Below are the code and all the weights of a small trained network. Each question names an input and a class and asks about switching units off, where a switched-off unit gives its printed mean instead of its output.

import numpy as np


def w(rows, s, z=0):
    codes = np.array(rows[::2]) - 128.0
    scale = np.full(codes.shape[1], s)
    scale[-1] = z or s
    return codes * scale


def f(y):
    return np.maximum(y, 0)


def log_softmax(a):
    a = a - a.max(-1, keepdims=True)
    return a - np.log(np.exp(a).sum(-1, keepdims=True))


def net(x, mask):
    res = np.array(x, float).reshape(1, 8) / 4 @ E
    y = f(res @ A[0][:, :-1].T + A[0][:, -1])
    res = res + np.where(mask, y, B[0][:, -1]) @ B[0][:, :-1]
    return log_softmax(res[-1] @ U[:, :-1].T + U[:, -1])


A, B = {}, {}
E = w([
[174,135,98,156,156,87,74,102,62,64,200],'x0',
[125,121,146,201,142,37,80,148,126,172,48],'x1',
[104,136,118,159,158,147,110,123,174,102,82],'x2',
[142,99,112,131,107,125,146,77,125,110,91],'x3',
[134,178,73,142,254,72,205,78,137,134,108],'x4',
[155,118,158,131,114,116,129,108,91,146,139],'x5',
[180,91,122,131,102,126,142,137,97,157,132],'x6',
[152,131,107,108,113,101,132,163,128,148,166],'x7',
],0.009)
A[0] = w([
[135,176,127,145,238,104,241,113,110,160,128,59],'N0',
[100,147,113,179,38,165,85,137,124,132,144,28],'N1',
[76,81,206,62,26,125,12,207,129,58,139,53],'N2',
[185,90,109,170,81,126,192,100,175,188,141,197],'N3',
[94,167,185,86,76,166,240,123,168,204,82,75],'N4',
[113,68,149,52,170,167,130,95,105,105,186,188],'N5',
[149,123,123,110,156,188,169,154,234,91,217,251],'N6',
[152,114,124,157,141,36,33,159,129,166,59,126],'N7',
[133,146,112,200,133,139,103,56,35,124,150,132],'N8',
[86,97,116,124,71,145,91,163,129,93,98,114],'N9',
[153,177,2,164,81,164,101,120,88,90,163,195],'N10',
[131,97,141,152,168,125,89,53,139,93,231,100],'N11',
[101,131,167,89,150,146,116,129,69,146,140,170],'N12',
],0.0077,0.0021)
B[0] = w([
[239,185,111,255,74,61,105,63,96,181,97,242],'N0',
[153,154,115,157,78,196,113,56,116,118,48,177],'N1',
[173,116,54,94,71,93,130,103,142,133,144,255],'N2',
[88,107,182,119,131,154,161,142,159,99,177,174],'N3',
[170,120,155,68,188,119,48,228,207,61,81,234],'N4',
[66,92,127,96,109,90,142,162,62,107,120,193],'N5',
[88,137,171,80,183,112,145,89,73,235,69,235],'N6',
[21,117,133,86,136,95,160,122,50,71,43,214],'N7',
[191,68,193,192,146,97,77,133,184,78,111,186],'N8',
[124,115,52,140,105,198,144,108,144,225,154,185],'N9',
[118,123,158,76,207,128,185,194,132,116,154,192],'N10',
[175,92,119,51,117,78,74,237,115,154,92,189],'N11',
[159,31,140,115,67,91,192,47,182,178,189,157],'N12',
],0.0066,0.0089)
U = w([
[217,154,58,148,55,127,97,50,109,173,105,32],'0',
[51,110,210,82,128,116,130,171,11,84,69,177],'1',
[167,124,205,99,142,116,62,254,123,31,91,40],'2',
[83,21,162,142,158,97,96,97,129,180,140,254],'3',
],0.0068,0.002)

Each question gives the input, the list of numbers given to net, and the class t.
The units are the neurons (one row each of A and B). Each row of codes is followed by its name. A weight is (code - 128) times the scale printed after its matrix; where a second scale follows, it is the last column's (A, B and U).
mask holds one flag per neuron, in row order. A switched-off neuron (its flag False) gives its mean, the last column of its row in B, instead of its output. The means were averaged over made-up inputs and are rounded, as every weight is.
A unit's drop is (log p(t) with every unit on - log p(t) with that unit switched off) / (log p(t) with every unit on - log p(t) with every unit switched off).
The circuit of an input: a set's keep is (log p(t) with only the set's units on - log p(t) with every unit switched off) / (log p(t) with every unit on - log p(t) with every unit switched off). Starting from the 12 units with the biggest drops (on a tie, the unit counted first), units are removed one at a time, each time the one whose removal leaves the highest keep (on an exact tie, the one counted first), for as long as the keep stays at least 0.8.
circuit, biggest first: the units of the circuit, biggest drop first
unit that matters most: the unit with the biggest drop
top k neurons: the k neurons with the biggest drops, biggest first
drop when u is switched off: that unit's drop, to one decimal
input [6,7,-7,7,3,-3,-4,2], class 1: unit that matters most -> N7
input [-8,-5,-1,2,1,-1,-3,2], class 2: top 2 neurons -> (N4, N7)
input [-8,5,-7,-4,-5,-1,-3,-5], class 2: top 3 neurons -> (N4, N0, N6)
input [4,2,-7,7,-1,0,-7,-4], class 2: circuit, biggest first -> (N6, N8)
input [0,8,-2,4,4,-6,-1,3], class 1: top 3 neurons -> (N7, N2, N9)
input [4,7,5,-2,3,5,1,-7], class 1: top 2 neurons -> (N7, N4)
input [6,-5,-7,7,-3,5,-6,-7], class 2: circuit, biggest first -> (N8, N11)
input [3,7,0,8,-4,-2,1,5], class 1: top 2 neurons -> (N7, N0)
input [8,-3,8,1,-8,0,-2,-7], class 0: top 3 neurons -> (N2, N9, N4)
input [5,-8,-1,4,-1,-8,-3,5], class 1: circuit, biggest first -> (N6, N5)
input [-3,-6,-7,8,0,-2,7,-2], class 1: circuit, biggest first -> (N5, N0)
input [3,2,5,6,-5,-3,-7,6], class 0: top 3 neurons -> (N2, N4, N9)
input [-8,5,-1,-2,-2,4,8,2], class 2: top 3 neurons -> (N4, N6, N5)
input [-7,-3,-3,-7,1,-4,-7,-8], class 2: circuit, biggest first -> (N4)
input [-6,5,5,-4,6,-2,-5,2], class 0: top 2 neurons -> (N0, N10)
input [8,8,-4,4,-1,6,1,-5], class 1: top 2 neurons -> (N7, N4)
input [-2,-5,4,-3,-7,-7,5,4], class 0: drop when N11 is switched off -> 0.0
input [-3,8,2,-6,2,3,-1,-4], class 1: drop when N7 is switched off -> 0.9
input [8,3,6,-3,-8,5,-4,-8], class 0: drop when N1 is switched off -> 0.3
input [-2,8,-2,-1,3,8,1,4], class 1: circuit, biggest first -> (N7)
